The symbols move the elements like this.
!: cz->fp, zf->gg, gs->bm, ll->jp, dm->jn, ct->mg, zz->tt, tr->cm, sd->jb, dj->gl, pc->cz, cm->fm, fr->th, gg->rq, gq->zc, sl->cr, hb->tz, th->jz, hc->hq, gm->pc, jz->tn, lc->mt, bp->rn, bh->gd, qf->gp, nh->bh, cq->tm, pj->zz, hg->qg, qj->fd, hp->jj, bs->qs, qz->dh, fq->fg, tn->dz, hh->mj, jc->sj, mn->jr, rp->pj, bb->qt, rf->mb, dh->nb, fs->gz, cn->qb, lz->ll, fz->ct, sz->cp, ds->rg, gd->cg, dl->qc, qc->pg, tb->zf, jr->fl, gb->ng, sn->gb, ql->rh, nm->gj, tq->pr, lj->pn, qn->lc, qb->cc, gj->qq, mc->sl, bf->mr, mq->sd, zp->hg, qs->rf, gh->mp, zg->jg, dr->cf, jp->hh, zn->mc, hl->qp, zr->jd, pn->mm, pg->bp, fb->fj, cc->gm, sj->bd, bc->lt, fd->ff, mb->zg, nz->hp, jl->nr, lb->lj, tm->zr, qg->bg, bm->bs, jg->rz, pz->hc, ms->zt, mj->nt, nr->jf, pr->tb, nb->zb, fl->fb, mt->gs, lt->dm, mr->fq, qq->cq, cg->tr, jn->nm, jh->jc, cp->jh, mg->sz, rq->rm, ff->ql, zs->pb, qd->zp, gp->gh, hj->rt, mp->ms, nt->ld, lg->nj, rt->bl, hq->tq, pb->lz, jf->md, fp->hl, rz->tj, md->hf, fm->dj, cf->bf, tt->cn, rh->mn, fj->dl, jb->lb, dz->qf, gz->rp, pq->qz, fg->gq, jj->sn, bl->pq, gl->ds, ld->qd, jd->pz, rn->fr, rm->mq, zb->dr, bg->hj, bd->bb, hf->qj, qt->zn, cr->fs, ng->nh, zc->jl, rg->fz, mm->bq, qp->lg, tz->nz, gn->zs, zt->qn, tj->bc, bq->hb, nj->gn
+: cz->gn, zf->jb, gs->zg, ll->qd, dm->tm, ct->sj, zz->pc, tr->rg, sd->bq, dj->mg, pc->nj, cm->fz, fr->gp, gg->lb, gq->hf, sl->zz, hb->gb, th->gh, hc->gg, gm->lg, jz->mp, lc->rf, bp->dz, bh->dj, qf->qn, nh->fm, cq->hq, pj->gm, hg->pq, qj->jr, hp->bh, bs->rz, qz->bf, fq->jf, tn->ms, hh->hg, jc->mc, mn->qc, rp->cc, bb->fs, rf->bc, dh->mr, fs->cn, cn->fp, lz->ld, fz->jc, sz->bb, ds->cp, gd->gl, dl->th, qc->jz, tb->sd, jr->pg, gb->tr, sn->cg, ql->fj, nm->jd, tq->rm, lj->nz, qn->qs, qb->hl, gj->pz, mc->pj, bf->jl, mq->mm, zp->bl, qs->tj, gh->mt, zg->dm, dr->gq, jp->zp, zn->rp, hl->pb, zr->pr, pn->hp, pg->tn, fb->rn, cc->qp, sj->sl, bc->qq, fd->fl, mb->lt, nz->nh, jl->fd, lb->tz, tm->tq, qg->qz, bm->jg, jg->jn, pz->zf, ms->bm, mj->qg, nr->ff, pr->mq, nb->fq, fl->bp, mt->mb, lt->cq, mr->nr, qq->hc, cg->ds, jn->zr, jh->zn, cp->qt, mg->bd, rq->lj, ff->fb, zs->mj, qd->rt, gp->lc, hj->nb, mp->gs, nt->bg, lg->ll, rt->zb, hq->rq, pb->nt, jf->ql, fp->zs, rz->nm, md->rh, fm->ct, cf->zc, tt->cz, rh->dl, fj->fr, jb->hb, dz->zt, gz->qb, pq->cf, fg->md, jj->gd, bl->dr, gl->sz, ld->hj, jd->tb, rn->qf, rm->pn, zb->fg, bg->dh, bd->cr, hf->mn, qt->gz, cr->tt, ng->cm, zc->qj, rg->jh, mm->jj, qp->lz, tz->ng, gn->hh, zt->bs, tj->gj, bq->sn, nj->jp
@: cz->cn, zf->hc, gs->ms, ll->nj, dm->jg, ct->dj, zz->cr, tr->ng, sd->zf, dj->gd, pc->tt, cm->nh, fr->dl, gg->hq, gq->cf, sl->bd, hb->lb, th->qc, hc->cq, gm->zz, jz->pg, lc->gh, bp->fb, bh->jj, qf->fr, nh->hp, cq->dm, pj->sl, hg->mj, qj->jl, hp->mm, bs->qn, qz->bg, fq->zb, tn->bp, hh->zs, jc->ct, mn->qj, rp->mc, bb->cp, rf->mt, dh->hj, fs->qt, cn->gz, lz->lg, fz->fm, sz->ds, ds->tr, gd->sn, dl->mn, qc->jr, tb->pz, jr->fd, gb->tz, sn->hb, ql->md, nm->tj, tq->zr, lj->rm, qn->gp, qb->rp, gj->bc, mc->sj, bf->dh, mq->tb, zp->hh, qs->lc, gh->jz, zg->bm, dr->pq, jp->gn, zn->jc, hl->cc, zr->nm, pn->mq, pg->fl, fb->ql, cc->pj, sj->mg, bc->mb, fd->nr, mb->gs, nz->pn, jl->mr, lb->rq, tm->jn, qg->nt, bm->zt, jg->bs, pz->qq, ms->dz, mj->pb, nr->fq, pr->jd, nb->rt, fl->ff, mt->mp, lt->zg, mr->nb, qq->lt, cg->gb, jn->rz, jh->fz, cp->rg, mg->gl, rq->tq, ff->jf, zs->hl, qd->jp, gp->th, hj->qd, mp->tn, nt->lz, lg->pc, rt->zp, hq->tm, pb->qp, jf->fg, fp->qb, rz->qs, md->gq, fm->bh, cf->qz, tt->fs, rh->hf, fj->rh, jb->gg, dz->rn, gz->zn, pq->qg, fg->dr, jj->bq, bl->hg, gl->cg, ld->ll, jd->gj, rn->fj, rm->pr, zb->bl, bg->ld, bd->sz, hf->zc, qt->jh, cr->bb, ng->nz, zc->bf, rg->cm, mm->sd, qp->gm, tz->lj, gn->fp, zt->qf, tj->rf, bq->jb, nj->cz
~: cz->pc, zf->tb, gs->mt, ll->lz, dm->lt, ct->fz, zz->pj, tr->cg, sd->mq, dj->fm, pc->gm, cm->tr, fr->rn, gg->zf, gq->fg, sl->mc, hb->bq, th->fr, hc->pz, gm->cc, jz->th, lc->qn, bp->pg, bh->nh, qf->dz, nh->ng, cq->qq, pj->rp, hg->zp, qj->hf, hp->nz, bs->bm, qz->pq, fq->mr, tn->jz, hh->jp, jc->jh, mn->rh, rp->gz, bb->bd, rf->qs, dh->qz, fs->cr, cn->tt, lz->pb, fz->rg, sz->mg, ds->gl, gd->bh, dl->fj, qc->dl, tb->pr, jr->mn, gb->sn, sn->jj, ql->ff, nm->jn, tq->hq, lj->lb, qn->zt, qb->cn, gj->nm, mc->zn, bf->cf, mq->rm, zp->qd, qs->bs, gh->gp, zg->mb, dr->zb, jp->ll, zn->qt, hl->fp, zr->tm, pn->lj, pg->qc, fb->fl, cc->qb, sj->jc, bc->tj, fd->qj, mb->rf, nz->tz, jl->zc, lb->jb, tm->cq, qg->hg, bm->gs, jg->zg, pz->jd, ms->mp, mj->hh, nr->jl, pr->tq, nb->dh, fl->jr, mt->lc, lt->bc, mr->bf, qq->gj, cg->gd, jn->dm, jh->cp, cp->sz, mg->ct, rq->gg, ff->fd, zs->gn, qd->ld, gp->qf, hj->bg, mp->gh, nt->mj, lg->qp, rt->hj, hq->hc, pb->zs, jf->nr, fp->cz, rz->jg, md->jf, fm->cm, cf->dr, tt->zz, rh->ql, fj->fb, jb->sd, dz->tn, gz->fs, pq->bl, fg->fq, jj->hp, bl->rt, gl->dj, ld->nt, jd->zr, rn->bp, rm->rq, zb->nb, bg->qg, bd->sj, hf->md, qt->bb, cr->sl, ng->gb, zc->gq, rg->ds, mm->pn, qp->hl, tz->hb, gn->nj, zt->ms, tj->rz, bq->mm, nj->lg
$: cz->rp, zf->tm, gs->qf, ll->fp, dm->qs, ct->cg, zz->qt, tr->hp, sd->hq, dj->gb, pc->gz, cm->jj, fr->jr, gg->zr, gq->dh, sl->cp, hb->rm, th->fl, hc->jn, gm->fs, jz->fb, lc->tn, bp->rh, bh->hb, qf->qc, nh->bq, cq->rz, pj->bb, hg->lz, qj->fq, hp->jb, bs->gh, qz->qd, fq->pq, tn->fj, hh->qp, jc->gl, mn->nr, rp->bd, bb->fz, rf->ms, dh->zp, fs->jc, cn->mc, lz->cz, fz->gd, sz->cm, ds->nh, gd->tz, dl->fd, qc->ff, tb->cq, jr->jf, gb->pn, sn->lj, ql->zc, nm->mb, tq->gj, lj->tb, qn->jz, qb->sl, gj->zg, mc->sz, bf->rt, mq->hc, zp->pb, qs->mp, gh->bp, zg->qn, dr->bg, jp->hl, zn->mg, hl->zz, zr->bc, pn->zf, pg->ql, fb->hf, cc->cr, sj->ds, bc->bm, fd->fg, mb->zt, nz->sd, jl->zb, lb->pr, tm->tj, qg->ll, bm->gp, jg->lc, pz->dm, ms->fr, mj->lg, nr->dr, pr->qq, nb->hg, fl->md, mt->dz, lt->bs, mr->bl, qq->jg, cg->nz, jn->rf, jh->dj, cp->fm, mg->tr, rq->jd, ff->gq, zs->gm, qd->zs, gp->pg, hj->hh, mp->rn, nt->nj, lg->cn, rt->mj, hq->nm, pb->pc, jf->cf, fp->pj, rz->mt, md->bf, fm->sn, cf->hj, tt->zn, rh->jl, fj->qj, jb->tq, dz->dl, gz->sj, pq->ld, fg->qz, jj->lb, bl->nt, gl->ng, ld->gn, jd->lt, rn->mn, rm->pz, zb->qg, bg->jp, bd->rg, hf->mr, qt->ct, cr->jh, ng->mm, zc->nb, rg->bh, mm->gg, qp->tt, tz->mq, gn->cc, zt->th, tj->gs, bq->rq, nj->qb
^: cz->pj, zf->zr, gs->gp, ll->hl, dm->rf, ct->tr, zz->zn, tr->jj, sd->tq, dj->ng, pc->rp, cm->sn, fr->fl, gg->jd, gq->nb, sl->jh, hb->mq, th->fb, hc->nm, gm->gz, jz->fj, lc->dz, bp->mn, bh->tz, qf->pg, nh->hb, cq->tj, pj->qt, hg->ll, qj->fg, hp->lb, bs->mp, qz->zp, fq->qz, tn->dl, hh->lg, jc->ds, mn->jf, rp->bb, bb->ct, rf->zt, dh->hg, fs->sj, cn->sl, lz->fp, fz->cg, sz->fm, ds->bh, gd->nz, dl->ff, qc->ql, tb->tm, jr->md, gb->mm, sn->pn, ql->jl, nm->zg, tq->qq, lj->zf, qn->tn, qb->cr, gj->jg, mc->cp, bf->bl, mq->hq, zp->lz, qs->ms, gh->rn, zg->lc, dr->hj, jp->qp, zn->sz, hl->tt, zr->lt, pn->gg, pg->rh, fb->qj, cc->fs, sj->rg, bc->bs, fd->gq, mb->qn, nz->jb, jl->dr, lb->tb, tm->bc, qg->jp, bm->gh, jg->mt, pz->jn, ms->th, mj->nj, nr->cf, pr->cq, nb->qg, fl->hf, mt->qf, lt->qs, mr->pq, qq->rz, cg->hp, jn->mb, jh->gl, cp->dj, mg->cm, rq->pz, ff->zc, zs->pc, qd->pb, gp->bp, hj->mj, mp->fr, nt->gn, lg->qb, rt->nt, hq->gj, pb->cz, jf->bf, fp->zz, rz->gs, md->mr, fm->gb, cf->rt, tt->mc, rh->nr, fj->fd, jb->pr, dz->qc, gz->bd, pq->qd, fg->dh, jj->lj, bl->ld, gl->nh, ld->zs, jd->dm, rn->jr, rm->hc, zb->bg, bg->hh, bd->fz, hf->fq, qt->mg, cr->jc, ng->bq, zc->zb, rg->gd, mm->rq, qp->cn, tz->sd, gn->gm, zt->jz, tj->bm, bq->rm, nj->cc

The rows follow the links: the fewer symbols apart two elements are, the more alike their rows tend to be.

Rows of some elements; one shown again gets a slightly different row:
gd: 36 29 41 -44 8 -61 -43 104 53 17 2 -61 -49 -112 -13 61 -60 -26 -53 60 38 62 62 -38 72 -54 -62 27 -41 32 70 48 -45 22 -37 27 -18 68 -34 24 58 -56 -5 -78 -61 -43 -47 -33 42 38 -51
jd: -22 50 24 11 24 75 57 3 94 -76 11 14 -84 -9 -3 -37 16 44 7 -78 104 35 -54 68 62 16 34 -44 -21 -38 38 -26 -84 -6 47 -42 34 121 -18 -12 -12 73 -56 22 80 -4 -87 -5 -28 64 -32
dj: 49 19 48 -54 55 -17 -13 90 37 -69 -11 -69 -37 -82 -32 91 -73 16 -75 20 18 76 62 23 42 -64 -88 -16 -48 7 86 66 -37 27 -12 -14 10 46 -37 32 68 -15 -44 -93 -15 -44 -35 -26 16 26 -60
dr: 38 -41 -42 20 8 52 37 -92 -76 49 -63 28 69 62 62 58 28 -21 18 -53 -69 -64 17 -29 -90 24 -63 20 34 -25 -66 46 71 -11 28 19 -14 -101 30 21 -26 49 48 37 48 42 70 90 -44 -54 47
zc: -3 -34 3 30 -41 76 55 -33 -65 111 -28 43 58 -43 120 3 43 -39 36 -75 -80 0 -28 -66 -83 41 3 47 2 -36 -3 2 61 -17 45 41 -33 -80 0 -3 -41 71 46 55 77 15 60 63 -58 -44 -1
th: -25 4 -21 54 20 -75 -55 1 5 -54 -27 75 -4 89 -121 -40 72 40 94 79 17 -35 5 72 25 69 41 -47 19 38 -32 -31 -5 -24 -49 -46 35 6 15 -16 -70 -74 -31 97 -77 1 -2 77 45 5 28
ds: 56 17 44 -59 74 5 3 74 32 -99 -11 -75 -26 -62 -38 91 -76 29 -79 -5 11 64 57 45 31 -69 -96 -32 -39 -5 72 72 -29 31 3 -31 24 41 -33 40 70 5 -55 -101 9 -31 -28 -29 -1 20 -53
hj: 46 -46 -29 4 68 -23 -16 -41 -88 -61 -57 5 79 94 -60 77 5 34 10 21 -88 -45 62 53 -74 7 -80 -36 26 13 -50 59 79 0 -14 -35 23 -112 20 30 -5 -18 -15 12 -21 21 78 80 -4 -60 37
sj: 25 -2 -26 -54 53 76 53 -74 -6 -123 32 -73 7 87 -3 32 -74 39 -86 -79 15 -37 -9 64 -30 -60 -34 -46 23 -37 -39 27 3 28 44 -41 30 -9 19 15 69 71 -29 -94 73 34 7 -81 -43 -1 28
fl: -59 -17 46 57 -17 -2 -2 80 -34 -14 9 73 31 -69 -39 -92 73 26 85 -3 -75 71 -62 42 -34 70 99 -29 -46 1 81 -75 30 -28 -1 -28 22 -44 -35 -32 -73 -3 -59 101 3 -33 32 27 -4 -21 -58
cp: 34 5 -4 -56 74 65 48 -29 5 -143 9 -77 -3 50 -25 62 -75 50 -92 -68 11 -3 19 77 -13 -71 -69 -54 -1 -30 0 47 -9 27 39 -52 39 7 1 26 77 57 -54 -102 62 15 -8 -57 -35 7 3
qj: -28 -28 40 40 -50 61 42 39 -52 80 -4 54 47 -102 85 -54 55 -24 52 -63 -92 59 -59 -40 -67 54 59 25 -34 -29 65 -41 49 -19 37 23 -20 -69 -31 -19 -53 55 4 72 61 -13 48 35 -43 -35 -48
qd: 26 -47 3 -8 61 -61 -43 35 -84 -93 -32 -10 76 36 -106 51 -4 41 2 59 -110 5 54 67 -58 -5 -50 -45 -4 29 5 41 80 4 -32 -44 28 -104 -4 18 9 -52 -49 -8 -59 -19 73 35 16 -57 -5
qn: 34 19 -38 43 6 -56 -41 -45 36 76 -86 57 -30 59 -15 52 56 -18 73 59 77 -61 58 -35 52 54 -50 23 38 29 -67 37 -35 -22 -35 21 -12 47 30 23 -57 -52 49 79 -55 21 -40 142 40 25 45
gg: -51 45 -29 -5 -7 13 9 -63 85 -66 62 -8 -76 94 -33 -74 -8 28 -12 -14 127 -43 -56 46 71 -7 79 -28 27 -10 -55 -61 -78 5 8 -28 22 109 24 -29 5 15 -13 -9 16 25 -76 -78 6 57 39
rn: -35 1 -4 60 17 -67 -47 24 -4 -66 -12 78 7 63 -127 -60 73 50 97 71 -1 -10 -15 80 16 71 66 -52 7 31 -9 -47 7 -26 -40 -50 41 -5 8 -25 -75 -65 -50 105 -69 -14 11 62 39 -4 3
qq: 6 46 42 17 18 85 57 37 85 -28 -27 28 -80 -68 38 8 27 19 16 -83 84 68 -31 31 52 22 -10 -22 -43 -41 77 5 -75 -12 50 -20 16 108 -35 -1 -28 78 -51 31 86 -14 -79 46 -34 58 -54
fp: -44 -37 25 -34 -63 -31 -25 60 -66 51 82 -42 59 -88 23 -71 -41 -35 -41 36 -101 40 -30 -56 -52 -41 67 37 -24 14 41 -53 59 16 -22 34 -29 -84 -22 -29 42 -35 21 -55 -33 -26 58 -132 4 -45 -31
tb: -44 47 -24 -4 3 33 26 -54 88 -82 52 -4 -78 82 -31 -73 -7 39 -9 -35 126 -32 -58 64 70 0 75 -41 23 -14 -30 -58 -81 2 17 -41 29 113 17 -26 3 31 -32 -2 37 23 -80 -71 -4 60 27
zb: 42 -46 -44 21 25 45 31 -94 -78 39 -66 25 71 76 48 62 23 -11 20 -41 -72 -66 23 -17 -89 23 -65 10 36 -23 -70 50 73 -7 22 13 -9 -99 31 23 -20 44 35 31 46 39 72 95 -36 -55 51
gh: 12 12 -45 51 14 -77 -52 -42 26 12 -63 65 -22 99 -72 23 64 9 84 78 59 -66 42 11 51 59 -19 -9 43 38 -76 14 -23 -26 -49 -11 3 35 33 7 -63 -71 23 85 -74 17 -25 117 49 13 59
gz: -29 -20 -40 -49 -37 58 38 -97 -33 1 81 -55 31 63 69 -46 -56 -15 -72 -60 -17 -64 -55 -26 -48 -57 51 17 37 -33 -67 -36 33 22 32 16 -12 -43 31 -18 56 59 45 -80 59 41 31 -133 -42 -21 51
mc: -8 -9 -46 -50 2 75 53 -109 -16 -58 63 -63 23 100 39 -15 -62 13 -78 -78 3 -67 -40 15 -44 -56 17 -10 44 -41 -77 -9 23 21 44 -10 10 -28 32 -6 59 74 18 -85 72 47 16 -111 -46 -16 53
cc: -45 -30 -1 -39 -74 1 4 -6 -54 67 96 -50 51 -43 65 -77 -52 -45 -56 -4 -67 -3 -54 -69 -54 -45 83 49 1 3 -7 -63 56 17 2 46 -35 -71 1 -29 50 5 50 -68 0 0 53 -146 -10 -38 -2
fz: 52 13 32 -60 82 30 20 40 21 -126 -2 -78 -26 -23 -41 90 -75 40 -88 -29 8 48 47 66 12 -70 -90 -40 -31 -15 56 66 -23 31 19 -44 34 30 -26 33 71 26 -63 -103 25 -18 -23 -37 -7 18 -41

Each walk starts at a row. The symbols on each line, taken left to right, move it on to the next element.
Each answer is a row, close to the row of the element it stands for.
start -10 48 35 16 19 83 61 25 87 -61 -4 21 -79 -42 17 -10 22 33 12 -85 90 57 -43 54 56 16 15 -35 -35 -44 56 -8 -84 -8 50 -32 24 114 -30 -7 -20 80 -59 25 81 -11 -84 21 -31 61 -47
$ ~ ^ ^ $ ^: -50 -22 52 52 -37 32 22 72 -42 29 10 68 39 -103 17 -83 68 2 68 -31 -87 77 -68 2 -52 60 89 -7 -51 -17 83 -66 35 -23 16 -3 1 -56 -41 -28 -63 27 -36 87 29 -32 37 24 -25 -27 -63
! ! @ ! + @: -44 -24 49 50 -40 39 27 68 -45 43 5 64 40 -103 43 -76 65 -5 61 -40 -90 78 -66 -8 -56 59 80 4 -48 -20 84 -60 41 -25 24 8 0 -59 -36 -31 -64 40 -26 84 40 -30 42 29 -32 -28 -66
start -60 -13 35 60 -6 -23 -16 71 -26 -44 10 77 22 -31 -80 -92 77 42 91 22 -55 53 -51 64 -16 73 98 -41 -33 14 59 -74 24 -30 -15 -44 35 -36 -33 -38 -74 -24 -66 104 -23 -32 26 32 9 -17 -45
^ @ ^ ^ + ~ $ ! ~: 42 -46 -15 0 67 -46 -30 3 -84 -88 -43 -1 78 63 -98 62 -2 43 7 45 -105 -14 61 64 -67 -3 -69 -45 7 21 -17 51 78 1 -28 -43 32 -110 10 25 3 -39 -38 1 -48 -2 76 51 10 -57 10
$ + @ + ~ + $ ~ ! ^: -34 -37 42 -26 -43 -54 -37 92 -71 22 66 -35 64 -98 -15 -58 -35 -21 -32 54 -116 61 -13 -33 -47 -35 52 23 -39 26 68 -42 65 13 -28 22 -13 -90 -30 -23 33 -53 -5 -47 -55 -43 65 -101 18 -51 -45
start 44 26 48 -50 27 -45 -30 107 48 -16 -5 -67 -43 -112 -21 75 -59 -10 -64 47 28 73 66 -17 61 -60 -78 9 -43 22 78 55 -42 26 -25 11 -11 65 -38 26 65 -41 -20 -84 -41 -46 -43 -31 34 32 -62
~ ^ ^ $ ^ ~ !: -3 44 43 19 23 86 57 31 90 -42 -16 23 -79 -57 25 -4 23 25 14 -85 85 63 -38 41 55 22 5 -32 -39 -45 68 -5 -88 -5 49 -27 21 117 -30 2 -24 82 -55 31 84 -13 -82 31 -32 59 -48
+ @ @ @ ~ $ @ $ ~: -45 -8 17 60 11 -51 -36 46 -19 -66 -4 82 13 28 -119 -79 79 52 99 54 -24 18 -26 80 7 74 80 -53 -11 26 19 -63 11 -28 -29 -51 39 -17 -11 -30 -79 -50 -65 107 -54 -24 11 49 30 -7 -15
start -18 48 33 13 24 85 56 12 90 -72 4 20 -83 -25 8 -19 17 39 8 -83 91 44 -50 59 59 17 25 -44 -27 -41 51 -17 -88 -5 49 -39 29 122 -27 -8 -17 79 -59 22 82 -4 -84 3 -27 63 -38
^ ^ ! ! ~ + $ @ @ @: -33 -1 -13 56 20 -76 -54 11 -3 -60 -20 75 4 76 -128 -50 74 49 95 74 8 -24 -2 73 25 67 54 -55 12 37 -21 -39 0 -28 -42 -52 37 -1 12 -19 -74 -73 -42 98 -74 -4 1 70 44 2 16
! $ ~ $ @ ^ $: 37 -47 -4 0 70 -51 -35 20 -85 -93 -39 -2 77 51 -105 57 -4 41 3 54 -108 -6 60 70 -63 -5 -61 -50 2 24 -4 42 78 2 -30 -45 31 -112 6 23 7 -48 -45 -5 -53 -10 83 44 13 -59 2
start -43 -32 21 -34 -72 -26 -13 47 -62 60 85 -45 56 -80 41 -77 -44 -39 -44 23 -95 28 -39 -62 -49 -41 75 43 -18 12 32 -59 60 16 -17 42 -30 -79 -18 -28 42 -26 32 -63 -24 -17 57 -135 3 -43 -22
! $ ^ + ~ ! $ @: 46 8 14 -55 79 46 35 6 16 -141 2 -75 -13 17 -33 80 -74 45 -89 -51 12 28 30 77 -2 -71 -77 -51 -17 -23 24 62 -13 32 26 -52 35 19 -14 29 75 43 -59 -102 46 -2 -14 -47 -26 12 -20
^ ^ ! ! ~ + $ @ @ @: -48 42 -27 -4 -2 25 15 -60 85 -75 56 -6 -77 89 -33 -73 -8 34 -10 -26 127 -37 -58 51 71 -4 76 -37 25 -13 -44 -56 -77 2 13 -36 30 112 20 -28 2 26 -21 -6 23 24 -77 -76 3 60 32
start -4 -9 -40 -48 13 77 52 -109 -21 -70 53 -65 15 101 35 -4 -59 17 -80 -79 5 -64 -38 30 -43 -58 3 -18 41 -40 -67 -4 20 24 44 -18 13 -25 32 1 61 75 7 -86 78 44 14 -104 -45 -9 50
~ @ @ ! ~ ^: 43 30 46 -50 19 -52 -39 102 48 2 0 -60 -45 -110 -19 67 -63 -15 -60 53 33 70 65 -23 63 -59 -71 16 -45 27 78 54 -45 24 -30 19 -11 63 -33 27 61 -49 -11 -79 -53 -48 -45 -33 41 33 -56
@ + + ~ ! +: 34 6 -8 -57 68 68 48 -47 0 -140 18 -74 -1 66 -18 55 -73 51 -93 -73 11 -14 9 76 -20 -68 -56 -52 10 -35 -13 38 -5 27 42 -50 38 2 7 23 74 65 -49 -97 69 23 0 -69 -38 3 8
start 27 20 -44 48 8 -64 -44 -45 31 60 -79 64 -33 77 -25 44 61 -13 79 62 70 -67 53 -20 53 56 -44 13 39 33 -73 40 -29 -22 -38 15 -12 43 32 16 -58 -60 41 82 -61 19 -31 133 40 22 53
^ @ ^ ^ ^ ~ @: 46 -42 -43 12 54 10 5 -74 -83 -25 -67 11 78 104 -17 74 14 14 19 -7 -79 -63 48 24 -81 10 -81 -17 42 -4 -71 61 80 -6 6 -19 11 -114 31 31 -14 7 10 19 6 35 77 95 -18 -55 48
$ $ @ $ ! ~: -35 -21 -35 -45 -52 47 31 -78 -41 29 89 -55 35 40 77 -60 -58 -28 -68 -50 -32 -52 -60 -40 -53 -53 66 28 32 -21 -56 -51 40 21 30 29 -25 -55 26 -25 53 46 51 -75 44 35 38 -139 -30 -30 42
start 40 -43 -43 19 30 30 23 -91 -83 20 -68 22 72 84 34 67 21 -5 17 -37 -67 -65 29 -5 -88 23 -73 4 41 -17 -75 57 77 -12 19 4 -5 -103 35 29 -19 32 35 30 35 39 70 100 -36 -56 57
~ ^ $ @ $ ! $: -14 -12 -42 -46 -5 74 50 -109 -26 -41 63 -63 22 91 49 -25 -62 3 -82 -72 0 -68 -45 5 -49 -53 26 -1 43 -37 -73 -20 23 24 42 -5 3 -34 34 -13 61 70 20 -82 74 50 23 -118 -46 -15 54
@ @ ~ ^ + + @: 52 6 24 -59 81 37 24 21 19 -138 -4 -80 -15 -1 -38 83 -73 45 -88 -41 9 36 40 70 4 -71 -88 -49 -24 -19 44 65 -17 28 24 -50 38 27 -17 34 77 37 -64 -101 39 -10 -21 -41 -20 13 -27
start -47 -29 -10 -39 -77 14 9 -20 -50 63 99 -51 50 -25 71 -81 -53 -47 -57 -13 -60 -11 -56 -66 -54 -48 80 47 6 -6 -15 -60 50 20 10 47 -32 -69 9 -30 51 11 52 -67 12 12 49 -150 -16 -39 9
$ @ + @ ~ @: 44 9 6 -58 80 57 40 -13 9 -144 5 -78 -10 33 -30 72 -76 51 -92 -58 9 12 25 79 -10 -75 -76 -52 -9 -28 11 60 -11 30 33 -51 37 11 -5 29 76 53 -56 -101 57 8 -11 -51 -32 10 -6
+ + ! @ ~ ~ $ @ ! !: 58 21 47 -55 64 -7 -6 85 34 -82 -10 -74 -30 -74 -39 91 -69 20 -73 6 11 70 63 38 37 -64 -95 -23 -46 1 77 69 -31 27 -3 -25 18 48 -36 37 69 -1 -56 -98 -6 -36 -31 -27 8 23 -55
